Below are the code and all the weights of a small trained network. Each question names an input and a class and asks about switching units off, where a switched-off unit gives its printed mean instead of its output.

import numpy as np


def w(rows, s, z=0):
    codes = np.array(rows[::2]) - 128.0
    scale = np.full(codes.shape[1], s)
    scale[-1] = z or s
    return codes * scale


def f(y):
    return np.maximum(y, 0)


def log_softmax(a):
    a = a - a.max(-1, keepdims=True)
    return a - np.log(np.exp(a).sum(-1, keepdims=True))


def net(x, mask):
    res = np.array(x, float).reshape(1, 3) / 4 @ E
    y = f(res @ A[0][:, :-1].T + A[0][:, -1])
    res = res + np.where(mask, y, B[0][:, -1]) @ B[0][:, :-1]
    return log_softmax(res[-1] @ U[:, :-1].T + U[:, -1])


A, B = {}, {}
E = w([
[253,125,122,131,125,232,130,33,99,119,132,138],'x0',
[18,128,117,122,129,178,89,67,8,123,128,150],'x1',
[188,135,122,122,127,17,179,116,16,143,127,61],'x2',
],0.0048)
A[0] = w([
[110,126,128,131,132,140,128,120,111,130,125,127,94],'N1',
[178,123,124,126,126,94,129,148,194,131,136,120,95],'N2',
[36,124,121,129,121,180,119,102,37,128,137,128,90],'N3',
[26,129,136,123,138,30,123,174,157,127,134,122,148],'N4',
[54,128,127,128,124,250,113,130,236,126,118,151,8],'N5',
[120,125,125,129,131,150,124,135,155,128,118,144,44],'N6',
[97,128,131,133,125,103,123,145,149,126,126,136,123],'N7',
[225,128,136,126,136,212,120,93,93,125,137,126,136],'N8',
[91,127,128,127,130,91,134,143,140,124,130,133,143],'N9',
[84,127,127,122,133,136,125,130,92,130,124,128,105],'N10',
[136,127,129,129,124,130,123,126,125,124,125,128,133],'N11',
[168,125,127,128,126,66,136,126,71,126,127,123,53],'N12',
[76,131,124,126,128,87,129,147,144,135,128,121,141],'N13',
[180,129,124,131,122,91,137,145,189,129,131,127,89],'N14',
[142,122,131,131,130,103,131,126,102,127,122,125,71],'N15',
[53,124,119,134,121,170,127,104,45,132,129,131,88],'N16',
[152,121,128,127,125,89,133,128,82,131,121,125,51],'N17',
[117,129,130,127,123,140,137,126,137,128,127,139,86],'N18',
[122,127,123,134,126,138,126,127,144,131,134,131,83],'N19',
[182,125,125,131,127,92,135,150,202,129,130,119,95],'N20',
[176,133,122,126,127,31,135,118,31,128,120,124,58],'N21',
[177,133,126,120,132,174,128,106,107,124,128,129,137],'N22',
[150,133,133,130,123,88,132,124,89,132,125,123,48],'N23',
[199,128,125,129,129,195,130,101,102,131,126,131,138],'N24',
[102,131,124,129,128,101,124,141,134,129,125,125,138],'N25',
[180,124,121,130,121,93,135,148,201,132,127,125,82],'N26',
],0.013,0.0016)
B[0] = w([
[134,133,140,125,139,123,128,129,127,126,120,137,145],'N1',
[138,140,165,115,169,117,112,122,116,121,96,155,187],'N2',
[144,151,189,116,191,107,115,133,119,121,74,174,228],'N3',
[121,107,52,150,34,133,148,109,122,140,82,150,238],'N4',
[139,121,123,125,150,142,135,140,138,137,255,29,254],'N5',
[132,128,130,125,139,132,125,130,126,126,154,106,151],'N6',
[129,118,103,136,98,133,135,123,127,127,116,132,162],'N7',
[103,113,66,145,48,119,141,124,123,137,82,151,230],'N8',
[125,125,103,136,92,131,133,120,128,131,113,137,168],'N9',
[129,139,147,123,144,119,119,122,120,120,104,150,166],'N10',
[129,125,126,128,122,126,128,128,127,129,124,126,135],'N11',
[124,124,130,128,140,149,125,134,145,127,187,89,186],'N12',
[126,117,96,136,79,131,136,123,133,130,105,137,180],'N13',
[126,142,168,117,167,125,112,124,116,115,99,161,186],'N14',
[130,125,126,126,135,136,126,126,134,133,154,115,150],'N15',
[147,144,184,114,182,115,120,133,128,114,85,167,212],'N16',
[130,128,125,127,137,139,125,134,137,130,171,101,166],'N17',
[133,126,125,124,130,128,125,126,133,130,139,121,138],'N18',
[131,128,129,125,133,127,128,125,128,130,140,118,139],'N19',
[124,146,177,121,180,121,122,124,108,122,95,163,194],'N20',
[129,121,131,124,151,154,124,140,154,132,220,64,221],'N21',
[121,119,98,138,86,120,139,126,130,134,97,138,184],'N22',
[127,127,125,127,136,141,126,134,136,128,167,102,163],'N23',
[110,115,84,140,65,118,138,129,133,132,91,148,206],'N24',
[129,122,109,134,101,132,131,126,130,129,115,131,158],'N25',
[128,143,171,116,176,117,115,128,109,121,96,158,191],'N26',
],0.021,0.0086)
U = w([
[96,95,55,164,31,123,164,107,126,148,83,150,225],'0',
[151,177,206,93,194,103,92,127,105,98,86,172,144],'1',
[138,117,125,120,143,167,128,151,159,140,246,38,2],'2',
],0.012,0.00065)

Each question gives the input, the list of numbers given to net, and the class t.
The units are the neurons (one row each of A and B). Each row of codes is followed by its name. A weight is (code - 128) times the scale printed after its matrix; where a second scale follows, it is the last column's (A, B and U).
mask holds one flag per neuron, in row order. A switched-off neuron (its flag False) gives its mean, the last column of its row in B, instead of its output. The means were averaged over made-up inputs and are rounded, as every weight is.
A unit's drop is (log p(t) with every unit on - log p(t) with that unit switched off) / (log p(t) with every unit on - log p(t) with every unit switched off).
The circuit of an input: a set's keep is (log p(t) with only the set's units on - log p(t) with every unit switched off) / (log p(t) with every unit on - log p(t) with every unit switched off). Starting from the 12 units with the biggest drops (on a tie, the unit counted first), units are removed one at a time, each time the one whose removal leaves the highest keep (on an exact tie, the one counted first), for as long as the keep stays at least 0.8.
units of the circuit, in order: the units of the circuit, biggest drop first
top k neurons: the k neurons with the biggest drops, biggest first
drop of u: that unit's drop, to one decimal
input [3,2,5], class 2: units of the circuit, in order : N21
input [4,6,6], class 1: top 3 neurons : N5; N3; N16
input [2,6,6], class 1: top 2 neurons : N5; N3
input [-6,0,7], class 2: top 2 neurons : N21; N8
input [-4,-6,5], class 1: top 2 neurons : N5; N20
input [-1,-7,-8], class 2: top 4 neurons : N5; N3; N16; N6
input [-4,8,-8], class 1: top 2 neurons : N3; N16
input [2,-7,8], class 2: top 3 neurons : N21; N12; N3
input [5,-1,-6], class 2: top 3 neurons : N5; N4; N13
input [-2,-5,-5], class 1: top 3 neurons : N21; N20; N26
input [5,8,-4], class 1: top 2 neurons : N3; N16
input [2,1,7], class 2: drop of N6 : 0.0
input [5,-7,-1], class 1: drop of N26 : 0.1
input [2,4,-8], class 2: units of the circuit, in order : N5
input [0,-4,-8], class 2: drop of N5 : 3.8
input [0,-5,7], class 2: top 2 neurons : N21; N3
